Below are the code and all the weights of a small trained network. Each question names an input and a class and asks about switching units off, where a switched-off unit gives its printed mean instead of its output.

import numpy as np


def w(rows, s, z=0):
    codes = np.array(rows[::2]) - 128.0
    scale = np.full(codes.shape[1], s)
    scale[-1] = z or s
    return codes * scale


def f(y):
    return np.maximum(y, 0)


def log_softmax(a):
    a = a - a.max(-1, keepdims=True)
    return a - np.log(np.exp(a).sum(-1, keepdims=True))


def net(x, mask):
    res = np.array(x, float).reshape(1, 8) / 4 @ E
    y = f(res @ A[0][:, :-1].T + A[0][:, -1])
    res = res + np.where(mask, y, B[0][:, -1]) @ B[0][:, :-1]
    return log_softmax(res[-1] @ U[:, :-1].T + U[:, -1])


A, B = {}, {}
E = w([
[2,169,192,125,157],'x0',
[172,69,202,180,138],'x1',
[80,211,109,123,92],'x2',
[185,124,151,139,143],'x3',
[132,167,154,88,101],'x4',
[200,198,163,96,215],'x5',
[181,151,173,1,100],'x6',
[125,149,91,194,32],'x7',
],0.0075)
A[0] = w([
[151,126,136,133,56,113],'N1',
[208,99,158,192,121,139],'N2',
[162,120,191,115,147,169],'N3',
[148,175,100,169,122,157],'N4',
[144,182,175,117,95,179],'N5',
[184,161,156,153,51,188],'N6',
[201,87,60,101,121,112],'N7',
[135,85,109,129,168,72],'N8',
[48,144,118,16,73,164],'N9',
[135,113,21,80,144,142],'N10',
[65,162,108,146,104,143],'N11',
[197,149,149,60,140,138],'N12',
[183,124,80,166,115,140],'N13',
[148,127,13,76,73,212],'N14',
[67,151,123,43,98,87],'N15',
[209,112,162,95,122,167],'N16',
[153,103,136,102,153,87],'N17',
[233,113,130,79,66,250],'N18',
[51,105,175,124,254,111],'N19',
[178,86,174,73,181,118],'N20',
[106,50,149,194,87,125],'N21',
[90,61,159,151,165,212],'N22',
[167,93,34,98,126,76],'N23',
],0.012,0.0024)
B[0] = w([
[99,180,99,125,121,176],'N1',
[118,165,130,140,9,216],'N2',
[152,108,184,129,159,196],'N3',
[99,101,159,129,115,172],'N4',
[169,84,140,187,87,188],'N5',
[94,171,112,107,59,198],'N6',
[121,125,168,152,130,207],'N7',
[137,147,89,95,140,158],'N8',
[159,212,95,130,18,251],'N9',
[72,132,151,185,134,184],'N10',
[175,75,167,115,168,210],'N11',
[173,141,195,141,50,226],'N12',
[72,143,137,128,102,192],'N13',
[4,108,89,223,127,227],'N14',
[155,175,102,102,38,214],'N15',
[198,147,181,122,108,221],'N16',
[175,105,128,103,164,166],'N17',
[131,156,143,183,81,254],'N18',
[116,55,59,82,232,222],'N19',
[229,102,160,50,196,225],'N20',
[28,173,74,158,102,218],'N21',
[72,148,75,131,191,199],'N22',
[66,100,175,173,164,185],'N23',
],0.014,0.0092)
U = w([
[225,138,197,113,110,109],'0',
[69,58,158,219,225,143],'1',
[188,85,54,50,216,7],'2',
[110,169,3,128,79,219],'3',
],0.0072,0.0017)

Each question gives the input, the list of numbers given to net, and the class t.
The units are the neurons (one row each of A and B). Each row of codes is followed by its name. A weight is (code - 128) times the scale printed after its matrix; where a second scale follows, it is the last column's (A, B and U).
mask holds one flag per neuron, in row order. A switched-off neuron (its flag False) gives its mean, the last column of its row in B, instead of its output. The means were averaged over made-up inputs and are rounded, as every weight is.
A unit's drop is (log p(t) with every unit on - log p(t) with that unit switched off) / (log p(t) with every unit on - log p(t) with every unit switched off).
The circuit of an input: a set's keep is (log p(t) with only the set's units on - log p(t) with every unit switched off) / (log p(t) with every unit on - log p(t) with every unit switched off). Starting from the 12 units with the biggest drops (on a tie, the unit counted first), units are removed one at a time, each time the one whose removal leaves the highest keep (on an exact tie, the one counted first), for as long as the keep stays at least 0.8.
units of the circuit, in order: the units of the circuit, biggest drop first
unit that matters most: the unit with the biggest drop
top k neurons: the k neurons with the biggest drops, biggest first
drop when u is switched off: that unit's drop, to one decimal
input [2,8,6,-8,-1,4,-5,2], class 1: units of the circuit, in order -> (N9)
input [6,-5,-3,5,6,8,-8,3], class 1: top 3 neurons -> (N20; N9; N15)
input [6,2,-2,3,5,-4,-1,-2], class 2: units of the circuit, in order -> (N14; N19; N18)
input [5,-7,5,3,-5,-2,-7,-7], class 2: units of the circuit, in order -> (N19; N14)
input [-5,1,6,-7,5,4,-8,1], class 1: units of the circuit, in order -> (N9; N15)
input [6,5,4,-1,-5,-3,-6,5], class 1: top 2 neurons -> (N9; N11)
input [-2,-3,0,-2,-3,-7,-8,7], class 1: top 2 neurons -> (N9; N11)
input [-2,-4,-7,3,-3,-6,-7,4], class 1: top 4 neurons -> (N9; N23; N15; N6)
input [-8,-1,5,-7,-2,8,3,-1], class 0: top 3 neurons -> (N12; N16; N19)
input [3,-8,2,5,-4,1,4,-8], class 0: top 2 neurons -> (N12; N9)
input [-3,5,-8,-7,-2,3,-1,-3], class 2: top 2 neurons -> (N19; N22)
input [0,-3,-4,4,7,-1,-1,-7], class 2: top 2 neurons -> (N19; N2)
input [2,8,-8,5,-5,-3,2,3], class 3: top 3 neurons -> (N21; N2; N22)
input [-7,0,1,-6,-3,-8,0,2], class 1: unit that matters most -> N23
input [6,-1,6,-4,8,2,-8,-7], class 2: drop when N19 is switched off -> 0.4
input [1,-7,8,5,-8,6,-3,1], class 1: drop when N9 is switched off -> 0.1
input [8,3,-2,-1,-6,8,-6,-5], class 2: drop when N1 is switched off -> 0.0
